Below is a small trained network, with its code and all its weights. Each question gives an input and a class and asks what happens when units are switched off, that is, made to give their printed mean instead of their output.

import numpy as np


def w(rows, s, z=0):
    codes = np.array(rows[::2]) - 128.0
    scale = np.full(codes.shape[1], s)
    scale[-1] = z or s
    return codes * scale


def norm(h):
    return h / np.sqrt((h * h).mean(-1, keepdims=True) + 1e-5)


def f(y):
    return np.maximum(y, 0)


def log_softmax(a):
    a = a - a.max(-1, keepdims=True)
    return a - np.log(np.exp(a).sum(-1, keepdims=True))


def net(x, mask):
    res = np.array(x, float).reshape(1, 7) / 4 @ E
    u = 0
    for l in range(2):
        y = f(norm(res) @ A[l][:, :-1].T + A[l][:, -1])
        res = res + np.where(mask[u : u + 9], y, B[l][:, -1]) @ B[l][:, :-1]
        u += 9
    return log_softmax(norm(res)[-1] @ U[:, :-1].T + U[:, -1])


A, B = {}, {}
E = w([
[56,1,172],'x0',
[92,116,91],'x1',
[220,68,80],'x2',
[139,132,140],'x3',
[102,119,103],'x4',
[122,127,122],'x5',
[133,129,132],'x6',
],0.0061)
A[0] = w([
[71,239,151,131],'0.n0',
[177,149,110,193],'0.n1',
[118,117,200,112],'0.n2',
[168,131,125,124],'0.n3',
[101,150,132,253],'0.n4',
[144,22,142,84],'0.n5',
[182,112,103,147],'0.n6',
[22,129,253,62],'0.n7',
[99,62,177,208],'0.n8',
],0.012,0.002)
B[0] = w([
[201,153,251,245],'0.n0',
[52,114,77,209],'0.n1',
[54,111,99,173],'0.n2',
[93,106,95,172],'0.n3',
[68,108,152,180],'0.n4',
[196,192,212,239],'0.n5',
[103,86,64,203],'0.n6',
[22,62,38,254],'0.n7',
[148,29,113,232],'0.n8',
],0.013,0.0058)
A[1] = w([
[220,77,192,149],'1.n0',
[118,115,210,174],'1.n1',
[68,167,123,1],'1.n2',
[121,109,94,43],'1.n3',
[110,183,253,124],'1.n4',
[152,94,100,153],'1.n5',
[86,103,160,85],'1.n6',
[170,147,118,47],'1.n7',
[160,173,3,14],'1.n8',
],0.015,0.00092)
B[1] = w([
[202,62,4,254],'1.n0',
[185,194,80,220],'1.n1',
[185,159,67,159],'1.n2',
[89,109,173,185],'1.n3',
[20,229,94,247],'1.n4',
[137,183,136,200],'1.n5',
[156,170,156,188],'1.n6',
[131,95,169,144],'1.n7',
[189,140,245,236],'1.n8',
],0.018,0.0066)
U = w([
[111,232,95,250],'0',
[242,156,223,1],'1',
[58,48,93,95],'2',
[247,60,51,168],'3',
],0.015,0.00086)

Each question gives the input, the list of numbers given to net, and the class t.
The units are the neurons (one row each of A and B). Each row of codes is followed by its name. A weight is (code - 128) times the scale printed after its matrix; where a second scale follows, it is the last column's (A, B and U).
mask holds one flag per neuron, layer by layer. A switched-off neuron (its flag False) gives its mean, the last column of its row in B, instead of its output. The means were averaged over made-up inputs and are rounded, as every weight is.
A unit's drop is (log p(t) with every unit on - log p(t) with that unit switched off) / (log p(t) with every unit on - log p(t) with every unit switched off).
top k neurons: the k neurons with the biggest drops, biggest first
k most important neurons of layer l: the k neurons of layer l with the biggest drops, biggest first
drop when u is switched off: that unit's drop, to one decimal
input [5,0,0,2,-5,-8,-3], class 2: top neuron : 0.n7
input [-3,2,5,-1,7,-7,-1], class 1: top 2 neurons : 1.n8; 0.n7
input [2,6,-7,8,5,-1,-2], class 2: top 2 neurons : 0.n7; 1.n4
input [-3,0,5,6,-2,-6,-5], class 1: 2 most important neurons of layer 1 : 1.n8; 1.n0
input [1,-6,-7,-5,5,-4,-4], class 2: top 3 neurons : 0.n7; 0.n5; 1.n4
input [-4,6,5,3,2,2,1], class 1: top 2 neurons : 1.n8; 1.n0
input [-5,4,8,8,-4,2,-4], class 1: 2 most important neurons of layer 1 : 1.n8; 1.n0
input [2,-5,-5,1,1,-6,6], class 2: drop when 0.n7 is switched off : 0.9
input [3,-4,-3,-4,-8,1,-3], class 2: drop when 0.n1 is switched off : 0.0
input [-1,6,5,3,4,8,-6], class 1: drop when 0.n0 is switched off : 0.1
input [1,4,0,4,-8,-4,-4], class 2: 2 most important neurons of layer 0 : 0.n7; 0.n0
